Below are the code and all the weights of a small trained network. Each question names an input and a target symbol and asks about switching units off, where a switched-off unit gives its printed mean instead of its output.

import numpy as np


def w(rows, s, z=0):
    codes = np.array(rows[::2]) - 128.0
    scale = np.full(codes.shape[1], s)
    scale[-1] = z or s
    return codes * scale


def norm(h):
    return h / np.sqrt((h * h).mean(-1, keepdims=True) + 1e-5)


def f(y):
    return np.maximum(y, 0)


def softmax(a):
    e = np.exp(a - a.max(-1, keepdims=True))
    return e / e.sum(-1, keepdims=True)


def log_softmax(a):
    a = a - a.max(-1, keepdims=True)
    return a - np.log(np.exp(a).sum(-1, keepdims=True))


def net(x, mask):
    ids = ['αγεμσφ'.index(c) for c in x.split()]
    T = len(ids)
    res = E[ids] + P[:T]
    r = norm(res)
    for j in range(2):
        rows = slice(3 * j, 3 * j + 3)
        q, k, v = (r @ M[0][rows].T for M in (Q, K, V))
        z = softmax(np.where(np.tri(T) > 0, q @ k.T / 3**0.5, -1e9)) @ v
        o = O[0][rows]
        res = res + np.where(mask[j], z, o[:, -1]) @ o[:, :-1]
    y = f(norm(res) @ A[0][:, :-1].T + A[0][:, -1])
    res = res + np.where(mask[2:14], y, B[0][:, -1]) @ B[0][:, :-1]
    return log_softmax(norm(res)[-1] @ U[:, :-1].T + U[:, -1])


Q, K, V, O, A, B = {}, {}, {}, {}, {}, {}
E = w([
[141,133,146,184,87,41,147,171,136,217,20,104],'α',
[64,121,153,107,100,164,154,90,155,75,119,41],'γ',
[195,170,145,156,72,215,106,146,142,128,138,156],'ε',
[128,165,101,80,6,117,116,109,159,142,76,147],'μ',
[91,103,51,136,211,132,135,158,118,60,81,167],'σ',
[148,125,122,113,156,100,140,15,147,104,205,80],'φ',
],0.02)
P = w([
[43,199,110,164,121,182,27,66,132,54,204,85],'0',
[45,140,162,80,52,141,130,135,137,110,156,80],'1',
[121,165,120,206,102,125,98,91,186,169,103,118],'2',
[165,111,148,195,159,141,202,108,81,168,107,92],'3',
[106,144,117,132,102,106,254,99,165,213,127,129],'4',
[242,141,79,227,129,172,74,70,142,71,118,69],'5',
[170,85,215,75,138,123,203,182,147,39,87,81],'6',
],0.0098)
Q[0] = w([
[133,109,191,187,125,164,112,131,123,150,176,229],'head 1',
[95,101,122,193,69,140,233,154,130,91,100,88],'head 1',
[166,37,182,73,148,86,58,170,108,128,171,137],'head 1',
[110,167,12,223,79,162,20,101,161,198,154,98],'head 2',
[77,123,244,107,102,82,73,236,110,88,144,164],'head 2',
[137,85,104,135,42,82,254,127,138,104,139,136],'head 2',
],0.0069)
K[0] = w([
[121,88,169,89,101,140,18,140,95,196,118,130],'head 1',
[240,140,96,115,137,136,145,84,161,134,196,146],'head 1',
[35,139,63,175,185,117,48,165,146,87,222,119],'head 1',
[8,135,123,65,158,131,254,121,121,217,182,208],'head 2',
[105,113,132,83,127,111,24,118,53,88,165,107],'head 2',
[250,100,101,139,197,143,172,101,114,111,114,138],'head 2',
],0.0068)
V[0] = w([
[175,108,140,111,112,129,143,156,167,199,163,145],'head 1',
[194,96,146,180,142,121,151,87,120,158,166,139],'head 1',
[95,105,150,77,134,39,218,88,121,126,91,90],'head 1',
[101,34,71,142,201,106,125,145,161,129,103,135],'head 2',
[94,126,136,141,97,161,104,229,72,178,95,149],'head 2',
[97,189,1,114,103,99,100,88,152,167,111,178],'head 2',
],0.0075)
O[0] = w([
[217,114,228,134,135,168,43,25,128,118,88,145,97],'head 1',
[164,170,80,35,126,224,81,107,118,72,93,117,74],'head 1',
[112,94,102,145,190,135,224,59,199,101,114,118,122],'head 1',
[11,161,56,97,36,149,185,169,177,166,68,30,48],'head 2',
[2,44,226,140,75,132,110,186,150,163,135,101,84],'head 2',
[125,179,218,51,184,59,144,80,160,134,110,103,254],'head 2',
],0.0079,0.0062)
A[0] = w([
[152,182,99,95,143,198,85,14,175,121,162,204,118],'neuron 1',
[188,209,157,114,51,84,129,101,72,176,63,209,124],'neuron 2',
[163,219,128,50,101,214,76,145,238,194,173,107,255],'neuron 3',
[120,159,162,161,165,143,127,154,119,41,127,221,105],'neuron 4',
[157,186,70,118,171,122,199,167,122,83,56,144,136],'neuron 5',
[67,87,197,139,151,161,57,60,154,16,151,67,131],'neuron 6',
[45,166,69,144,161,169,170,193,77,37,49,164,210],'neuron 7',
[102,101,130,146,221,16,151,87,214,101,140,120,166],'neuron 8',
[111,142,91,204,2,104,191,57,117,184,123,253,194],'neuron 9',
[123,64,186,84,27,121,98,108,133,191,120,41,171],'neuron 10',
[118,161,57,150,164,93,138,77,213,109,70,132,209],'neuron 11',
[42,146,172,128,99,190,138,95,153,76,208,100,231],'neuron 12',
],0.0064,0.0029)
B[0] = w([
[111,50,173,45,196,51,117,149,105,124,127,133,209],'neuron 1',
[156,126,101,66,90,184,137,252,134,170,120,80,240],'neuron 2',
[135,124,179,92,24,83,238,78,29,100,151,160,201],'neuron 3',
[134,119,194,143,88,130,170,99,217,75,143,178,165],'neuron 4',
[158,110,23,90,150,157,73,111,230,156,83,150,194],'neuron 5',
[65,101,124,143,115,214,119,17,209,191,149,181,186],'neuron 6',
[158,59,103,154,132,248,65,169,152,60,24,117,188],'neuron 7',
[107,79,99,254,151,69,180,94,43,107,126,99,254],'neuron 8',
[170,97,167,74,210,207,8,165,101,149,206,154,210],'neuron 9',
[97,151,124,155,167,187,171,15,97,78,34,237,202],'neuron 10',
[124,44,76,96,145,147,141,114,210,84,109,58,243],'neuron 11',
[160,176,50,156,84,203,77,162,137,175,122,154,185],'neuron 12',
],0.0073,0.0084)
U = w([
[117,249,85,215,44,141,171,177,102,236,108,60,212],'α',
[40,60,174,143,85,227,141,120,150,137,73,118,4],'γ',
[151,147,181,136,103,152,38,131,33,126,167,201,68],'ε',
[193,235,124,39,125,161,60,93,122,191,123,188,197],'μ',
[164,1,59,113,149,156,89,168,113,160,225,86,128],'σ',
[128,152,211,143,166,49,189,98,112,139,159,115,167],'φ',
],0.0061,0.0027)

Each question gives the input, a string of symbols that net reads in full, and the target symbol t.
The units are the heads (3 rows each of Q, K, V and O) and the neurons (one row each of A and B). Each row of codes is followed by its name. A weight is (code - 128) times the scale printed after its matrix; where a second scale follows, it is the last column's (O, A, B and U).
mask holds one flag per unit, heads first, then neurons. A switched-off unit (its flag False) gives its mean, the last column of its rows in O or B, instead of its output. The means were averaged over made-up inputs and are rounded, as every weight is.
A unit's drop is (log p(t) with every unit on - log p(t) with that unit switched off) / (log p(t) with every unit on - log p(t) with every unit switched off).
The circuit of an input: a set's keep is (log p(t) with only the set's units on - log p(t) with every unit switched off) / (log p(t) with every unit on - log p(t) with every unit switched off). Starting from the 12 units with the biggest drops (on a tie, the unit counted first), units are removed one at a time, each time the one whose removal leaves the highest keep (on an exact tie, the one counted first), for as long as the keep stays at least 0.8.
units of the circuit, in order: the units of the circuit, biggest drop first
top k neurons: the k neurons with the biggest drops, biggest first
which heads matter: for each layer, one digit per head in row order, 1 if its drop is at least 0.15 and else 0, layers parted by /
input α φ μ, target σ: which heads matter	01
input α μ μ μ, target φ: which heads matter	11
input σ φ σ φ σ φ, target α: units of the circuit, in order	head 2
input γ φ μ μ, target σ: units of the circuit, in order	neuron 2; neuron 9
input μ μ γ, target φ: which heads matter	11
input γ α α α ε μ, target ε: units of the circuit, in order	head 2; neuron 11
input μ μ σ, target φ: units of the circuit, in order	head 2; head 1
input φ μ μ σ ε φ α, target μ: units of the circuit, in order	head 1; head 2
input φ φ μ α, target σ: which heads matter	11
input σ σ α ε ε, target ε: which heads matter	01
input σ σ α α, target γ: which heads matter	11
input σ ε γ ε σ, target ε: units of the circuit, in order	head 1; head 2
input σ μ μ φ α σ, target γ: units of the circuit, in order	head 2; neuron 6
input ε α φ μ σ σ α, target α: which heads matter	00
input σ μ μ σ α μ, target γ: which heads matter	11
input μ ε γ α μ ε ε, target ε: top 2 neurons	neuron 11; neuron 5
input μ ε γ α φ α, target μ: units of the circuit, in order	head 2; head 1
input φ γ γ, target σ: top 2 neurons	neuron 10; neuron 11
input ε ε μ γ μ φ, target φ: which heads matter	01
input ε μ ε γ, target ε: top neuron	neuron 11
